Below is a small trained network, with its code and all its weights. Each question gives an input and a target symbol and asks what happens when units are switched off, that is, made to give their printed mean instead of their output.

import numpy as np


def w(rows, s, z=0):
    codes = np.array(rows[::2]) - 128.0
    scale = np.full(codes.shape[1], s)
    scale[-1] = z or s
    return codes * scale


def norm(h):
    return h / np.sqrt((h * h).mean(-1, keepdims=True) + 1e-5)


def softmax(a):
    e = np.exp(a - a.max(-1, keepdims=True))
    return e / e.sum(-1, keepdims=True)


def log_softmax(a):
    a = a - a.max(-1, keepdims=True)
    return a - np.log(np.exp(a).sum(-1, keepdims=True))


def net(x, mask):
    ids = ['ΓΘΛηξπτψω'.index(c) for c in x.split()]
    T = len(ids)
    res = E[ids] + P[:T]
    u = 0
    for l in range(3):
        r = norm(res)
        for j in range(2):
            rows = slice(3 * j, 3 * j + 3)
            q, k, v = (r @ M[l][rows].T for M in (Q, K, V))
            z = softmax(np.where(np.tri(T) > 0, q @ k.T / 3**0.5, -1e9)) @ v
            o = O[l][rows]
            res = res + np.where(mask[u + j], z, o[:, -1]) @ o[:, :-1]
        u += 2
    return log_softmax(norm(res)[-1] @ U[:, :-1].T + U[:, -1])


Q, K, V, O = {}, {}, {}, {}
E = w([
[120,254,244,151],'Γ',
[67,140,107,101],'Θ',
[122,155,94,146],'Λ',
[103,93,117,127],'η',
[117,213,57,134],'ξ',
[151,207,226,194],'π',
[45,153,130,39],'τ',
[178,192,159,68],'ψ',
[72,142,181,75],'ω',
],0.0086)
P = w([
[158,104,118,114],'0',
[103,83,221,34],'1',
[50,165,102,152],'2',
[251,173,136,96],'3',
[100,60,254,32],'4',
[18,166,94,154],'5',
],0.0089)
Q[0] = w([
[150,107,87,190],'0.h0',
[130,206,92,104],'0.h0',
[136,77,144,111],'0.h0',
[213,56,184,108],'0.h1',
[67,47,79,159],'0.h1',
[244,129,152,2],'0.h1',
],0.0091)
K[0] = w([
[118,110,146,178],'0.h0',
[145,123,164,95],'0.h0',
[78,119,93,157],'0.h0',
[129,182,151,175],'0.h1',
[109,122,90,178],'0.h1',
[198,246,151,151],'0.h1',
],0.013)
V[0] = w([
[107,78,47,117],'0.h0',
[103,87,244,149],'0.h0',
[196,54,124,130],'0.h0',
[159,85,138,119],'0.h1',
[91,165,246,255],'0.h1',
[156,179,197,132],'0.h1',
],0.0064)
O[0] = w([
[37,58,177,198,28],'0.h0',
[73,194,199,76,169],'0.h0',
[131,42,133,92,56],'0.h0',
[205,76,137,90,124],'0.h1',
[83,145,217,255,4],'0.h1',
[73,161,203,154,235],'0.h1',
],0.0067,0.0023)
Q[1] = w([
[207,201,101,77],'1.h0',
[162,97,243,151],'1.h0',
[53,188,73,166],'1.h0',
[10,106,76,116],'1.h1',
[122,147,96,142],'1.h1',
[66,99,104,198],'1.h1',
],0.013)
K[1] = w([
[226,131,137,51],'1.h0',
[59,184,207,155],'1.h0',
[156,14,108,113],'1.h0',
[154,104,10,154],'1.h1',
[126,94,118,102],'1.h1',
[109,80,87,204],'1.h1',
],0.012)
V[1] = w([
[9,140,123,125],'1.h0',
[144,125,83,125],'1.h0',
[133,96,93,184],'1.h0',
[156,58,114,160],'1.h1',
[119,78,180,163],'1.h1',
[118,159,119,142],'1.h1',
],0.013)
O[1] = w([
[89,155,62,27,85],'1.h0',
[126,190,165,170,133],'1.h0',
[160,254,14,249,7],'1.h0',
[118,203,151,156,3],'1.h1',
[129,111,75,181,35],'1.h1',
[198,71,96,56,127],'1.h1',
],0.0068,0.0056)
Q[2] = w([
[118,81,147,114],'2.h0',
[122,37,160,163],'2.h0',
[175,156,124,96],'2.h0',
[100,143,95,246],'2.h1',
[161,80,125,175],'2.h1',
[189,63,140,168],'2.h1',
],0.013)
K[2] = w([
[77,145,174,66],'2.h0',
[83,252,159,95],'2.h0',
[140,55,137,87],'2.h0',
[29,173,142,183],'2.h1',
[124,118,175,170],'2.h1',
[138,60,233,175],'2.h1',
],0.012)
V[2] = w([
[150,111,127,97],'2.h0',
[203,20,82,173],'2.h0',
[97,174,215,76],'2.h0',
[85,174,143,202],'2.h1',
[82,254,100,148],'2.h1',
[91,131,183,127],'2.h1',
],0.0086)
O[2] = w([
[108,119,188,165,176],'2.h0',
[181,152,153,170,72],'2.h0',
[106,254,67,156,251],'2.h0',
[123,195,238,61,2],'2.h1',
[165,136,198,73,38],'2.h1',
[77,35,218,112,137],'2.h1',
],0.0071,0.0052)
U = w([
[60,96,129,248,255],'Γ',
[119,195,167,139,98],'Θ',
[127,113,56,145,163],'Λ',
[204,97,159,108,98],'η',
[107,45,161,101,24],'ξ',
[118,175,180,179,142],'π',
[157,233,76,151,79],'τ',
[118,142,100,169,249],'ψ',
[107,114,110,90,51],'ω',
],0.016,0.0051)

Each question gives the input, a string of symbols that net reads in full, and the target symbol t.
The units are the heads (3 rows each of Q, K, V and O). Each row of codes is followed by its name. A weight is (code - 128) times the scale printed after its matrix; where a second scale follows, it is the last column's (O and U).
mask holds one flag per head, layer by layer. A switched-off head (its flag False) gives its mean, the last column of its rows in O, instead of its output. The means were averaged over made-up inputs and are rounded, as every weight is.
A unit's drop is (log p(t) with every unit on - log p(t) with that unit switched off) / (log p(t) with every unit on - log p(t) with every unit switched off).
The circuit of an input: a set's keep is (log p(t) with only the set's units on - log p(t) with every unit switched off) / (log p(t) with every unit on - log p(t) with every unit switched off). Starting from all 6 units, units are removed one at a time, each time the one whose removal leaves the highest keep (on an exact tie, the one counted first), for as long as the keep stays at least 0.8.
circuit, biggest first: the units of the circuit, biggest drop first
unit that matters most: the unit with the biggest drop
which heads matter: for each layer, one digit per head in row order, 1 if its drop is at least 0.15 and else 0, layers parted by /
input ξ Λ Γ Θ π π, target Θ: circuit, biggest first : 1.h0, 0.h0, 2.h1
input ψ τ η ω τ ψ, target Γ: circuit, biggest first : 1.h0, 2.h1, 0.h0
input Θ Θ η, target τ: which heads matter : 10 / 11 / 01
input Θ Γ Λ Θ τ ξ, target τ: circuit, biggest first : 1.h0, 0.h0, 2.h1
input ξ ψ τ, target Θ: circuit, biggest first : 1.h0, 2.h1, 0.h0
input Θ ξ Γ η Θ ψ, target τ: unit that matters most : 0.h1
input ψ η ψ, target Γ: circuit, biggest first : 2.h1, 1.h0
input η ξ Γ Θ τ ψ, target η: which heads matter : 11 / 10 / 10
input Θ τ τ, target τ: circuit, biggest first : 1.h0, 0.h0
input ψ Γ ξ η, target Γ: which heads matter : 00 / 10 / 01
input Θ Γ ψ Θ Θ ψ, target τ: circuit, biggest first : 1.h0, 0.h1, 0.h0
input ξ Θ π, target Θ: which heads matter : 10 / 11 / 01
input η Λ Λ ω, target ξ: circuit, biggest first : 1.h0, 2.h1
input Λ η π π Θ η, target π: unit that matters most : 0.h0
input ω ψ ω, target ξ: which heads matter : 00 / 11 / 00
input Λ Γ ω η τ τ, target π: circuit, biggest first : 1.h0, 0.h0, 2.h1, 2.h0
input ξ Θ η, target Θ: which heads matter : 10 / 10 / 01
input ω ψ Θ, target ξ: which heads matter : 00 / 11 / 00
input Λ ξ ξ ψ ξ τ, target π: circuit, biggest first : 2.h1, 0.h0, 1.h0, 2.h0
input Γ Λ Γ, target ω: which heads matter : 00 / 11 / 00
input Θ Θ ξ, target τ: circuit, biggest first : 1.h0, 2.h1, 0.h0
input ω η Λ, target ξ: circuit, biggest first : 1.h0
input ψ η ξ, target Γ: circuit, biggest first : 1.h0, 0.h0
input η Θ η, target η: which heads matter : 11 / 11 / 11
input η ψ Θ τ η ω, target η: which heads matter : 11 / 11 / 10
input τ Θ Γ η, target Γ: which heads matter : 00 / 00 / 01
